Below is a small trained network, with its code and all its weights. Each question gives an input and a class and asks what happens when units are switched off, that is, made to give their printed mean instead of their output.

import numpy as np


def w(rows, s, z=0):
    codes = np.array(rows[::2]) - 128.0
    scale = np.full(codes.shape[1], s)
    scale[-1] = z or s
    return codes * scale


def f(y):
    return np.maximum(y, 0)


def log_softmax(a):
    a = a - a.max(-1, keepdims=True)
    return a - np.log(np.exp(a).sum(-1, keepdims=True))


def net(x, mask):
    res = np.array(x, float).reshape(1, 7) / 4 @ E
    y = f(res @ A[0][:, :-1].T + A[0][:, -1])
    res = res + np.where(mask, y, B[0][:, -1]) @ B[0][:, :-1]
    return log_softmax(res[-1] @ U[:, :-1].T + U[:, -1])


A, B = {}, {}
E = w([
[123,124,101,115,118,121,77,116],'x0',
[166,145,140,252,204,69,48,149],'x1',
[155,160,108,121,107,100,119,143],'x2',
[100,24,246,125,89,94,76,246],'x3',
[132,88,139,136,128,161,120,114],'x4',
[131,85,109,153,112,124,140,135],'x5',
[126,109,140,118,136,145,110,106],'x6',
],0.012)
A[0] = w([
[122,181,96,120,108,148,178,145,196],'neuron 1',
[104,131,157,45,14,152,165,168,167],'neuron 2',
[77,108,86,26,73,133,168,131,255],'neuron 3',
[135,179,89,170,166,109,112,130,139],'neuron 4',
[169,151,157,254,192,94,72,107,167],'neuron 5',
[83,99,243,100,71,74,75,223,156],'neuron 6',
[167,140,75,147,162,183,150,70,240],'neuron 7',
],0.011,0.008)
B[0] = w([
[146,115,134,112,114,142,198,62,184],'neuron 1',
[52,50,193,152,61,180,105,125,228],'neuron 2',
[108,236,152,89,6,187,130,89,242],'neuron 3',
[115,74,134,116,100,16,199,156,182],'neuron 4',
[195,100,44,68,209,53,138,171,231],'neuron 5',
[135,29,222,228,156,150,28,207,253],'neuron 6',
[149,204,79,34,84,94,199,127,223],'neuron 7',
],0.011,0.02)
U = w([
[171,185,111,84,34,170,208,54,255],'0',
[43,41,199,152,73,191,105,139,72],'1',
[138,120,1,61,222,26,197,145,109],'2',
[203,42,153,190,249,44,88,203,73],'3',
],0.0091,0.002)

Each question gives the input, the list of numbers given to net, and the class t.
The units are the neurons (one row each of A and B). Each row of codes is followed by its name. A weight is (code - 128) times the scale printed after its matrix; where a second scale follows, it is the last column's (A, B and U).
mask holds one flag per neuron, in row order. A switched-off neuron (its flag False) gives its mean, the last column of its row in B, instead of its output. The means were averaged over made-up inputs and are rounded, as every weight is.
A unit's drop is (log p(t) with every unit on - log p(t) with that unit switched off) / (log p(t) with every unit on - log p(t) with every unit switched off).
The circuit of an input: a set's keep is (log p(t) with only the set's units on - log p(t) with every unit switched off) / (log p(t) with every unit on - log p(t) with every unit switched off). Starting from all 7 units, units are removed one at a time, each time the one whose removal leaves the highest keep (on an exact tie, the one counted first), for as long as the keep stays at least 0.8.
units of the circuit, in order: the units of the circuit, biggest drop first
k most important neurons: the k neurons with the biggest drops, biggest first
drop of u: that unit's drop, to one decimal
input [7,2,7,-1,-4,4,-8], class 2: most important neuron : [neuron 6]
input [7,1,7,-1,4,3,5], class 2: units of the circuit, in order : [neuron 6; neuron 3]
input [-1,-7,4,1,-5,-2,-3], class 1: 2 most important neurons : [neuron 2; neuron 7]
input [4,3,8,1,-6,-4,8], class 3: 2 most important neurons : [neuron 7; neuron 3]
input [-1,1,-5,8,5,-5,-5], class 3: 2 most important neurons : [neuron 3; neuron 6]
input [5,3,3,1,-4,-5,-7], class 3: 2 most important neurons : [neuron 7; neuron 3]
input [6,1,5,-6,5,0,6], class 2: 2 most important neurons : [neuron 3; neuron 2]
input [7,3,0,5,-8,7,1], class 3: drop of neuron 1 : 0.0
input [-4,1,-7,8,2,-4,8], class 3: drop of neuron 6 : 0.4
input [-3,-5,-3,0,0,-5,4], class 0: drop of neuron 6 : 5.7
